Each row, then roughly how far along a hidden order it lies, from 0 to 10
 2  4  0 -1 -3 -3 -7  2 -4  2  2  4  7 -3  1  7  0 -1 17 -9 : 5
  3   2   6  -4  -1   7  -4  -1  -7  -5   3  13   2   2   0  -1   3   0 -46  -3 : 1
  7   2 -11   1  -7   0 -13   7 -11   1   4  -9   2   3 -13   7  -3  -3  25  -6 : 6
  2   0  -5  11   9  -5   5  -3   4  -2  -4 -17  -5   1  10   1   3   0  10   3 : 3
  0   7  -5   1   7   5   1  -5  -1  -2  -2   9   3   7   8   0   1   2 -40  -2 : 0
  0   2   1  -4 -10   6  -5  -7  -3   3   0  -4   3 -10  -1  -5  -4   3  29  -6 : 8
 -5   5 -24  -1   3  -8   4   1  -1   8  -2  -2  -1   0   0  -1  -2  -2  18  12 : 10
 -9  12 -27   6   7  -3   8 -15  10  10 -16  -6  10 -13  42  -7  -5   6  55 -11 : 7
 -5   0 -20   2   1  -4   2   6  -6   3  -1  11  -6  -3 -10  -1  -1  -1   8   6 : 10
 -2  -6  19  -2   4   9  -2   6  -1  -7   1   0 -10  -3  -5   1   8   3  -7 -11 : 0
-4 -5 -7  6  4 -5  9  2  0 -3 -3 11  3 -1  0 -5 -5 -1  7  6 : 8
-3  1  1 -6 -9  2 -7  2 -4  4 -1 -9 -1 -5 -6 -2 -2 -1 22  8 : 9
 0 -3  3 11  7  0  3 -3  2 -4 -4 -8 -9 -5  7  0  6  2  7 -3 : 2
-4 -7 -1  7  4 -3  5  6 -3 -4 -3 15 -1 -1 -4 -4 -3 -1  4  3 : 8
 3  4 -6  0 -3 -4 -7  2 -4  2  2 -1  7  0 -1  7 -1 -2 19 -7 : 5
-3  1 -4  0 -8  4 -9  4 -7  3 -4 -7 -3 -8  0 -2 -2  0 27  0 : 9
  3   5   1  -4   2   5   0  -4  -3  -3   2   5   6   6   5  -2   0   0 -42  -1 : 1
 -3   3  -3  -6  -6  -3  -6   3  -3   7   1  -9  -2  -1 -11  -1  -2  -3  17  13 : 10
 3  4 -3  1 -4 -3 -8  3 -6  2  3  2  6 -2 -3  6  0 -1 20 -9 : 5
 -3  -3 -12  -2  -2  -1   5   0  -5  -1   1  16  -3  -5 -15  -4  -2   0   4   4 : 10
 -3  -2 -27  13  13 -12   8  12  -1  -1  -8  -5   2   9   8   0  -6  -5  14  13 : 8
 -2   2   0  -7  -9   1  -6   1  -3   5   0 -11  -1  -3  -8  -2  -3  -2  19  11 : 9
 -6   1  -5  -3  -5  -2  -5   7  -7   6   1   6  -9  -3 -17   0   1  -2  10   7 : 10
  6   2  -6  -3 -10   3  -9  -2  -7   1   4 -10   6   0  -8   1  -4  -1  28  -5 : 7
  3   1  -2  -5 -11   4  -8  -2  -5   2   0 -15   3  -3  -5  -2  -5   0  26   1 : 8
  0  -2  10   5   5   2   7 -12   6  -5  -2  -6  -4  -8   9  -4   5   4  14  -3 : 2
-6  4 -8 -4 -2 -4 -3  2 -2  8 -1 -1 -4 -3 -7 -2  0 -1 19 10 : 10
 -3   3   0   1   7   5   1   6   7   1  -4   1  -7   7   6   7   3   3 -18  -8 : 0
  1   4  -9   2  -4   2  -8   0  -6   3  -1  -1   2  -4   1   2  -2   1  34 -12 : 6
  2   5 -13   0  -4   1  -4  -5  -2   4  -3 -12   7  -3   7  -1  -5   1  37  -6 : 7
 -1  -3 -16  15  11 -14   4  12   5   6  -6 -13  -3  12  14   1  -3  -4   7   6 : 6
  7   0   9  -7  -9  -2 -10   6  -8  -3   8   5   6   0 -10   9   0  -4  -6  -2 : 4
 -3  -4   7   5  10   6  -2  10  -2  -6  -3  -5 -12  -2   4   2   9   1   3  -9 : 1
 -4  -2 -23   6   2  -4   0  12 -11  -1  -2  13  -9  -2 -13   1   0  -3   3   5 : 10
 -4  -3 -14   2  -1  -1   1   6  -9   0   1  18  -8  -6 -16  -2   0  -1   3   3 : 10
  7   4  -4  -8  -2  -5  -1   2  -2  -3   3 -10  12   6   9   4  -2  -5 -24   8 : 2
  4  -1   0   5   7  -3   8 -10   7  -5  -2 -23   2   2   9  -1   2   1  13   5 : 2
  4   5  -8  -5   2  -4   0   3  -2  -2  -1  -6  10   4  17   3  -1  -4 -25   5 : 2
